Each row has a class, written as a number after it.
[ 293 -159  310  341  -14  343   53  345  452   51   79 -214   81 -165
  147 -205  -82  -77   46  -31  -69 -233 -187  482 -120 -336  185 -437
 -190   92  -55  283 -243   -7   61   -5   89 -116  121  -75   44]
3
[-105  143  118 -109   64   58  -19    3  242 -136  -74  103 -392  188
  -27 -102 -169  -33 -168  -97  -87   23  229  -85 -420  -25   65 -141
 -139    0 -166  142   28  168 -244 -289 -332  228  -91  109 -249]
6
[ 191  -69  -59    9   90  -45  250 -126  112 -256   42    5 -283 -117
   42   84  -70  -52 -360  172  222  296 -212 -180 -424  120    5 -204
   11  175  -20    1  101 -233 -266  -59 -132  293 -191   70 -316]
4
[-140  -99  227  318  197  -55  130  250  397  244  137  -10 -337   40
  410 -114   87   40   48   68 -415 -150 -136  103 -153 -604  164  -67
 -331 -117  -52   65 -199   79  207 -138 -466 -324  392  -77 -432]
10
[ -70   64  -90   27  147  -56  -57 -177  -85  -52   48   70 -134   55
  131  187   68    2  -17  216 -175   50 -220 -110   83   70 -163  173
  154 -278  -76   59  119 -118   -3  142   68 -276  183  -98 -179]
8
[ 173  -54  469   62   87  340  -17  314  209  165 -103  -45  214  -67
  554 -122 -105  -41  398  131 -101 -370 -180  278 -227 -338  256  -32
 -428 -205 -193  632 -225  167 -119 -167 -378 -152  -28 -348 -203]
11
[-192    6  -34  111    0 -126 -268 -162 -392  267    6  223 -136 -166
  -86  267  -13 -108  120   41 -336  114  -72  -14  238   83 -335  375
  254  -43 -196 -216   14  -52  290  191  130  -50 -194  -73 -109]
0
[ -89  268   31   30  118  -28  -88 -157 -234   43   10  128 -153   -4
  -14  215  116 -183   97  236 -163   53  -27 -284  130   26  -70  253
  115 -234  -95  125   81   15 -140   82  209 -104 -131  -53 -381]
1
[  45  303  -53 -192   46   32  -99  -99  343 -152  -87  -65  170  -19
   13  134 -131  173 -220  -91  123  180  380  -16 -221   -1  114  -47
  -31  271 -106  -35 -136 -113 -134 -310  -62  384 -361  252  181]
10
[ 205 -205  167  378 -129   57  -12   90   65  -57  135  -30  125  -66
  180  -97  -84  143  -14  150  105  153 -189  180 -216 -303   -4  -14
 -123  193  -37  132 -120 -124  -36  -47  -61  -41    7  -71 -165]
0
[ -52   61  380 -272  119 -267    6 -247   56  -61   36   87  -82  257
  182  134   36 -131   83  202 -494   32   -7   44  183  119  -94  399
  371 -497 -114  262  257 -328  -37   84 -257 -204  373  -52  337]
9
[  26    5  162  -56    9 -121   15   33  287   87  149  -75 -137  102
  120 -222  183 -220  107  148  -93 -100   66  200 -141 -440  -94   62
 -198  -52 -134  129   19  -43 -205   87 -268 -224   81 -178    8]
8
[ 228   98  300   82  229  210  -76  -45  199 -128 -184  -80  -52   14
  257   13   16  108  -78   17 -195 -152 -162  118 -466 -199  165  172
 -145 -226 -315  358  -39  -29 -109 -247 -647 -197  154   50 -187]
6
[-134  222 -122 -150   34 -358 -292 -217  -83 -278   88  197   59  135
  265  221 -273  -70  -79   68 -121   99 -196 -220  -21  227 -131  207
   44 -118  -10 -135  -42  190  153  -56  -51    4  180 -112  373]
5
[ 111  203 -221  -40 -104  197   85  261  178 -242 -208   14  407 -278
  -45  -43 -210  254 -132  -72  568   38   55 -222   39  217  364 -326
 -166  373  272  -71 -287  166 -176 -277  332  577 -702  324  -26]
9
[   9   61  303    9   34  265  -26  144  102  -31 -262   38 -217 -215
 -218 -137 -165 -145   28 -325   98 -434  292 -126 -381 -138   30  -60
 -286   -3  -62  284  -85  621   51 -320 -323  108 -245  484 -649]
10
[ -73   70 -136 -271  195  -58  -25   69  169   32   35   41  -83 -123
  -87  246 -128  118 -301 -120  238  200  103 -254 -142  216  180 -308
  -72  230   43  -46  -28   59 -292 -360  101  648 -249  262    0]
3
[ 143   -9  201  248  121   53  -56   85  244   -1  144 -187   19   -6
  148 -121   18  -78   -9  151  -23  -31 -218  230 -212 -323  -26  -55
  -66 -182   22  213 -137 -298  -25  -11 -195 -350   76 -304  113]
8
[ 273  216  339 -309   53  389  -62  222  162  268 -134 -409  449 -345
 -113  203 -225   12  141 -135 -108 -425  367  121  106   53  212 -422
  -98   14 -136  221 -270 -100   78 -360  419  389 -659   63  546]
10
[  71   21  428 -191   93   11  293  338  418 -365 -261 -238 -319  182
  -85  239  -20 -358  101   60 -156  -27  346    0 -533    8  191 -216
  -79 -265   -5  539  260  104 -284   21 -256 -104 -153  545  149]
11
[ -71  201   36  -43  334  107   47 -309  -79  134  -77  -40 -236   44
    9  155  288  -81 -115  217 -237   -8 -251   72  -82 -225 -325  436
  267 -459 -369  215  192 -142  -32  -11 -167 -328  369 -135 -408]
2
[ 108  129 -206 -255 -156  528   82  257   79 -176 -152 -177  447 -144
  216 -116 -273   38  223 -277 -347 -399  -62  135  141   42   70 -283
 -337 -331   83   56 -143   42  369 -419  -30 -485   81  259  535]
4
[-281  191  -77  -70  116 -333  -66   96  173 -167  327   81  -44  134
   70  238 -192  219 -196  121  201  173  246 -285   39  296  217 -358
  -84  163  165 -131  -11 -183 -235 -289  196  243  220   74  170]
11
[ -21  182  252  309  354  -17 -136  218  234   57  161   36 -191  -92
  135  279 -126   12  146  -57 -291 -114   19  135 -346   -3  123  -30
 -146  -54   15  189 -145  -47  217   28 -464 -330   86  -87  151]
2
[  46  -10 -153  -34   -1   88 -156  -97 -182    3   10   83    5  116
   14  190  136 -105    6   99 -220  -31 -245   99   58  112 -119  -10
  198 -187 -137  149  218 -122 -211  263  138 -177   49  -41  168]
10
[  42  -59  -75   78   -2  137  -35   21   43 -235 -201   24   77  -42
  -82   -8  -50  108 -103   43   40   35 -107   48 -268  163  -51   58
    6   96  -66  176  -38  -70  -51  -19  -88   85   -4  324  -39]
0
[ -76   21   10   99  243  -87  101  -45   34  353  280   44 -155   95
  228  384  -67  -31  209  263 -283   -7 -453  165   52  195  -74 -155
    0 -161  -95  341  174 -272   20  105  310 -149  201 -426  -12]
4
[ 158 -156   12  -26  -55  -97  137 -379   44  185  193 -362   31  300
 -182  480   68   29 -115   55  325  284  490 -119 -717  -72  148   26
  -45  -62 -264  447  391 -613 -644 -431   62  211 -209  -15  125]
7
[ 110  -23  300  236  216  -21   50 -260  542 -570  -82  -81 -482  109
 -107   39  198   21 -240   96 -253  146 -244 -138 -248 -166  348   37
  -21  189 -207   25 -107  387 -116  326 -349  295  -88  297 -126]
2
[-207   71  117  -59  140 -106  115   80   66  -78   54  112  -66   51
   86  -16   38 -131  160  100   34  -71   74 -236    3  117  178  -87
 -119  -66   24  164   35  122 -262  141  -86  190   52  -26  -78]
11
[ -64   65 -196    8   67  -53  -72  204 -145  -49  -26   23  317 -289
   26  242 -228  157   39 -130  297  137  154   -5  -30  119   58   82
 -101  401    5  -74 -279  -79   92 -125  -46  265 -331    5  184]
10
[ 269   75  252  532  213  179 -464  -62  448  414  360   18   -1 -316
  273  141  -60   52   90 -119 -171  -65  -46  285 -498 -187  260 -133
 -277  167 -236   79 -342 -112   55 -253 -437   58 -103 -225  112]
8
[ 279   27  196  215  174  208   59  149  491  -95   71 -120  -31  -80
  316   71  -57   72  -44  137 -136   -3 -262  247 -429 -191  227 -330
 -191  -48  -59  326  -83 -154 -117 -177 -211 -115   65  111   54]
0
[ -82  -51  -21 -204 -109  123 -170  209    1 -103 -179  137 -232 -185
   23  142 -156 -118  -81  -21 -246   39  -69   12 -298  152 -199 -201
 -124  235    1   28  -71  122  143  -25 -329  114 -283  312  -93]
9
[ -68   -6 -232  162  -43   60 -103 -217 -240   49  -23  116  -32  -70
   58   61    5   17   17  120 -170   49 -308 -140   53   94 -130  194
   57  -89 -132  -42  -44  -28  114  118  242 -121   -2  -93 -302]
7
[   5   60  209  257  178  152   53  189  255   53  -18 -179  -36  -13
  158  113  -30   88  107   14 -133 -212  -30  119 -369 -267  217  -44
 -226 -210  -67  215  -79  -44  147 -219 -436 -380   88  -84   47]
6
[-169  -70  -27  -54 -131   66  -41  -36 -310  103  -44  145  113 -143
   85  110 -103 -113   89   35 -185  -59 -208    9  147  115 -151  163
   54   53 -146   18   13    8  133  164  288  -25 -133  133 -153]
10
[ 139   24  196   83  130   97  -33  125  197 -173  -37  125 -141 -221
  217  115  -63  -28   38   22  -76  109  -73   71 -248   63   36 -186
  -74   36  -70  205  -82   17  -80  -62 -267  100   34  208 -177]
7
[  25  101  -32  -29   72   12  -66  -91  169 -232 -230   14 -260 -127
  -39   59   23  -46  -99   47 -117  176  112 -248 -295   68   82   17
   24   -8  -99   27   19   14 -129 -126 -494  144 -155  263 -196]
1
[ -69  252  -84 -146   86 -102   42  -49  205 -266  -37 -178   10  -53
 -178   90    4   84 -249 -102  174   97  288 -182  -68 -129   69  -85
   30   86   38 -289 -141   68 -125  -54   28  335 -343  173  219]
9
[ 108  192  603 -104  -76   90 -234   27   89  -51   59  -63  187  -24
   -1    3 -149 -197  145 -179  139 -135  393  -22   99  -59   34  -71
 -112  353 -227  237 -230  192 -306   -4  169  634 -529  -30  -39]
5
[ -65  120 -456  108  434   19  122 -251   63   57 -153  272 -373 -236
  163  540 -101   49 -224   -4    4  295 -323 -456 -431  460  256   61
  -56   96 -205  141   23 -129  210 -266   -1  260   49  351 -475]
8
[-246 -216   49  398 -115  -78  273  -57  147  133   71   35 -472   27
 -250 -339  184  -40  107 -179  -63 -288  384  -11  112 -381 -159   59
 -104 -200  -19 -346   39  170  368 -165 -217 -350  554   63 -615]
6
[ 158    4  356  218 -189  150 -134  158   66 -123   42  -66  161  -50
  155  -14 -138  -14  169   57 -171 -158  -16  131   35 -193  220 -115
  -78  -52   39  123 -141   35    4   33 -113 -175 -337 -123  298]
4
[   7  -30  565   70  259  -24   29  129  306 -141  141 -148 -324  116
   39  116  -22  -61  -77  108  -34   45 -148   70 -315 -231  -28   74
  -47 -129 -256  143   54 -150 -139  -54 -291 -114   66   37  -25]
2
[ 155  -98  -83  532   57  313   97  -62  238   61  261 -339  104 -277
  108  230  -10   18   99   -5 -203   43 -179  230 -267 -477  121  -71
 -170 -251  -52  228 -177 -395  234  -89   14 -476   20 -168  242]
3
[-285 -209  -19  155  154 -120  289  160 -206   90 -139   -7 -154   20
  185 -203  134 -245 -145  430 -215 -229 -755  227   16 -403 -337  148
   53 -235 -300  251   -5  172  -35  361  162 -203  502 -300 -628]
11
[  24   60  801   19  558 -322  -74  -33  727 -284 -122  -58 -608  358
   -8  151   65 -330  187  228 -554 -208  122 -211 -379   12  448 -324
  -53 -103 -414  729  232   54 -590  479 -693  262   20 -214  122]
1
[ 149    8  262  254  336  -14 -135  -74  153 -319  -78    9 -184  -16
 -151  258   31   77   77  -37 -196   55 -266 -177 -141  220  194 -130
   87  -88   10   13   47  181 -115  191 -297    8 -121   81  120]
10
[-109   38 -253   81   98   84 -120 -196 -388  162   79  153  163 -128
  173  143  -60  -45   28  -16 -251   15 -314   12  116  238 -254  193
  107 -198   -6  -81  -48 -188  321  174   88 -224  117 -223  -59]
7
[ -48 -166  -53  277  -77 -119  -26   50   48 -114  132  -89    7   65
  -43 -181    1  238 -433    1   72  226   63  184 -119 -280  -54   46
   22   85  108 -274 -212 -159  122 -227 -177   17  351   63   -8]
11
[  59  -10  246  262   65   93 -105  113  182 -171  -20  -83  -61 -110
   97   45   -6 -114  140   14 -279   29  -60  172  -81  -94  133  -16
  -93  -69 -145   98 -177  -50   92   24 -289 -143   31    8   96]
6
[-270  109 -169  -74  562   70  519  220  568 -551 -243 -139 -291  404
  -18   -5  -25  193 -530   92 -140  125 -552   41 -794 -101  136 -270
 -627  373   27  528  -41  296 -260  101 -346  203   89  494 -495]
5
[ -14 -162  107  144   65   36 -108   51  -52  123 -111 -140   33  -98
  163   13   -3  107   11  -57 -238  -23  -32  254 -169 -250  -24  201
  -90 -320 -194   66 -106 -204  173 -232 -472 -247  217   11   92]
8
[ 156 -185  183  184 -279   36 -129  201  214   18   74  -25  -89 -175
  186 -172  114 -152  229   25   13  141  184  204   45 -312   32 -116
  -93   79  -61  -23 -220 -171   67  -20 -182    4   97  -43  146]
2
[ 117  152  207 -133  166  -45  168 -231  368 -533 -381 -152 -121  176
 -240 -137  123   -1 -145 -147 -129   89   87 -211 -181   60  262  274
   63  -37 -129   27   -1  176 -168  214 -241  307 -200  514  192]
3
[ 191 -411   12   -1  115  -36 -213  290  446   19   74 -134 -252  -80
  108   28   95  -94   77   77 -371  191 -452  317 -195 -173 -154 -325
  -87 -217  216  110   21 -192   -2   61 -458 -511  200 -101  264]
7
[ 256 -138  -28  -84   55  142  125 -200  433 -309  109   80  -98  183
   99  -45 -212  160 -327  118  -28  248 -249  169 -552  262  -41 -424
   33  167 -131  307  306 -180 -304 -147 -126  223  393  211   70]
0
[ 162  121  440  139  279  -93  -81    1   85 -282 -156   86 -145   85
 -120  233   15   69  -70  115  -12  127 -136 -108 -254  145  244   86
  112   45  -44  170   82 -120 -305  -16 -245  -73 -235   77  -33]
6
[-139  -26 -140 -203  -30   42   36 -100  -68  202   73    6   -3   78
  -53  173  -28   15   29   19 -131  -17  -26   27  -35   51 -253   35
   26  -37   -5   50  162  -46   14   74  259  -42  -56    5   -9]
1
[ 130  144  354  279  225    7 -110  319  236 -324 -117 -158 -209    5
  199 -197  -48  -17   65   84 -194 -204 -305   22  -15 -469  188  -85
 -107 -316 -135   59 -218  312 -103  -24 -446 -362   39 -210  -98]
10
[-237  176  208   54  421 -294  -58  140  185 -170   24   46 -113   80
  195  -58  -67   59 -232  189  -74 -174 -363  168 -306 -344   31  155
 -231 -103 -108  -57 -108  170  -41 -116 -599 -367  352 -207    8]
5
[-128   48 -377  -32  136  -71  -12 -180 -347  182  -93  228 -193 -131
  152  227   -5   63  -58  113 -126  152 -309 -155 -133  307 -172  266
   43  -70  -52  -71   44 -122  157  -13 -151  -42    6 -128 -410]
6
[-130  119 -260 -208   30   15   -4   15  127 -104   85   49  129  -46
   81  -15 -223  172 -208 -106   13   34  186  -18   40  124  -28  -30
 -110   77   38 -217 -119    1  151 -163  -73  234  -17   78  256]
5
[  26   39 -238  -52  -46   27 -106  174  -73  137   71  -40  470 -401
    0  319 -307  374  -34 -126  235   11  144 -215   78  317  259 -272
 -179  332  269   18 -231  -30   23 -314  356  424 -466  203  147]
11
[ 134   37 -316   53  112  213   40 -318  -54 -116  -20    6  163   19
  200  151  -65  111 -123  180  -12   96 -645  -11 -102  379  -13  -36
   40  -62 -144   64   39 -289  -53   23  210   76    1 -164   -6]
1
[ 192  -17  347  348   33  287  -45    5  252 -256  -79 -155   62 -127
  115  141 -153   11   19  -34 -226 -208 -473  158 -270 -127  248 -154
 -146   22 -127  325 -237   99  198    5   35 -140 -177  194  143]
7
[  86  188  106   34  120  125 -176 -250 -140   19   11  106  -43  185
  150  214   72 -170   48  252 -115  129 -326  -22 -128  109  -19  181
   61 -287 -238  265  254  -93 -366   30   83 -229  -80 -191 -277]
3
[-195  149 -625 -295 -189   -6 -218  189 -115  138  104  111  119 -459
   -6  130 -289  254 -709    8  566  241  146 -449  144  264 -134 -383
    5  677  107 -541 -250 -120  161 -559  531  743 -235  378 -328]
5
[-207  132 -112  -98   55  -52 -155  176  189 -133   -8 -130   78 -166
  -74   75 -173  216 -279 -134  120   77  249  -16   14  -66   69 -117
 -105  274  -26 -245 -250   52   83 -224    6  286  -78  316   89]
1
[  84   53  231  234  210   98  233  196  105 -349 -189   65 -115  -38
  110  -97 -112  -83  -21   57  164   -4 -384  -68 -130  215  251 -350
 -113  128   47  130 -114  210  -50   43    1  169   -9   99 -314]
8
[ -87  133  166   80  186   67  113  112  330  -64  158 -107   19  133
  185   21 -134  -28   80  -37 -207 -182  -17  233 -349 -210   98 -210
 -305 -277  -63  217   66  -66   -2 -127 -238 -397  322  -13  310]
3
[ 133  128  629   83  185   59 -260  330  586 -287   -4    6 -258  237
   46   10  -76   32 -305  409  113  184 -121   96 -394   49   77 -541
   33  117 -297  425  182  -97 -870 -257  -91  334  -89  228 -323]
8
[  89  110  468   49  190   49  -98  190   70  -69   87  -10 -141  156
  252   18  -47  -57  -39   67  -34  -44 -108  183 -353 -153   59  -33
 -228 -217 -108   84  -11  129 -226 -221 -302 -187  185  -17 -127]
5
[ -31  -64  -10    0  -80  -94 -371  110    6  268  124   50   17 -203
   38  295 -312  133 -149 -201 -151  245  348  115 -236  149   15 -338
 -115  214   -4  -61  -41 -120  -29 -425  -97  273 -100  199   31]
4
[ 263   85  576  265  263  215  -62  221  404 -270  109 -282   89  268
    5  -21   25  -98  -53   30 -178 -191 -186  323 -179 -372  339 -147
   38  -52  -96   -9  -97   99 -118  128 -260 -406  -81 -260  549]
10
[ 123  -70  296  204   51  219  305  201  324 -408  -20 -148  -72   27
   -6  -57  -20 -265  112   85   13  -65 -130  287 -274  -36  127 -390
 -128   19  -79  207   -4  -44  -30  117  -97  -95   89  116  244]
10
[ 207  257  583  257  136    3 -188  -38  221 -403   66 -161 -149  146
   48  102  120  -99   62  183  -31  -57  -55   81 -288 -109  156  -19
 -136    7 -239  111 -151  142 -322   66 -304   96 -144  -47  108]
4
[  89   64  397  104  328  -93  -19 -138   93 -268 -113  114 -100  156
  -47   48   94 -100  -17  140    6  126 -132 -125 -297   80   84  167
   50    6 -272  325  157  -58 -432  152 -379  155   71  -30 -171]
4
[-187  -74 -150 -182   47  -14  -74  168  131  129  -98   -5  -23 -197
  112  123 -155  112 -179  -14  -36  197  113  -25 -132   64   50 -330
  -80   97  -67  -44  -77  -37  -25 -337  -56  366   51  135  -99]
6
[  16   56  208  626  165  -25 -116  193   42  -23  423  170   76  -58
   77  332 -272  349 -265 -206  280   41  151  106 -118  170  332 -250
  -58  272   45 -254 -384  -43  117 -354  310  442  214  134  106]
9
[ -73  -32  -52  347  -40  -56 -152 -148 -359  117  -32  271 -147   -4
  -50  166  -89  -37   59   15 -279   73  -46   62 -211  162 -173  351
   66  -10 -161  204   83 -260  -14   48 -182 -243  -50  -44 -351]
4
[ -71   26 -127   57  -17  112  -51   83  149  197   -1  -90  147 -310
 -117  147 -202  231   -7 -146  -78  -25  183  -61 -106   55   54 -304
 -141  239  140   70 -222  -78  186 -318  147  226 -245  225    8]
10
[-470   58 -519  173 -242  -10 -356 -149 -376  387  541  262  153   67
 -429  -69  169 -221 -179   26  338  344  240   82  328   10 -600   32
  345  300  201 -852   10 -274  -11   -9  587 -225   21 -466  -42]
7
[  30   77  185  221   -6  265   72   63   65  -40  -56 -124  -70  -40
   94  -92   -7   12   46   14 -177 -203  -21  183 -281 -281  -27   -9
 -213 -134  -55   -7 -160   77  183 -235 -446 -322    5  -75 -240]
9
[  73  523  128   83  206  103  -71    1   68  -53 -323 -106 -336  458
   28  250  153  133  204  184 -411 -208  188   33 -716   -6  312  180
 -310 -306 -186  701  206  -34 -583 -198 -766 -494 -397  -45 -270]
6
[ 191   49  254  295  276  231   93    6  316 -179  171 -140   27   17
  248   31   26  -80  -43  156 -120  -21 -359  263 -396 -142  102 -103
 -107 -188  -78  123  -71 -205   18   54 -383 -305  202 -221  124]
9
[ 270   -7   84 -282   79  272 -528   68  152  899 -133   68 -132 -377
  123  331 -141  -94  138 -259 -723 -109  279  -78 -104  301   50 -467
  132 -515 -159   93  159 -411  111 -511 -304  167 -484   14  345]
7
[ -48  -76 -204  445 -113   39   95  379   49   11  249   91   56  -17
  483 -274  -97  -44   51  246  -84  112 -466  365 -103  -71  -93 -332
 -214   33  224  -44 -151 -223   33   96  -21 -507  427 -297 -291]
11
[  37 -129   84 -253  -80    8   41  112   86 -155 -283   21   81  128
  240 -179   81 -131   93   51 -170  -37   53  155  129  -91  180  107
   27 -141 -281  188   84   43 -453  183 -292  138  -68   -5   88]
4
[-186  -72 -196  -73  -89  -84 -139  -91 -238  158  -90   97 -168  -37
   19  261   24   73   70  206 -300   32  -93 -153  189  192 -182  229
  230 -104  -94  252  116 -108   37  110  136  -91   34   34 -284]
7
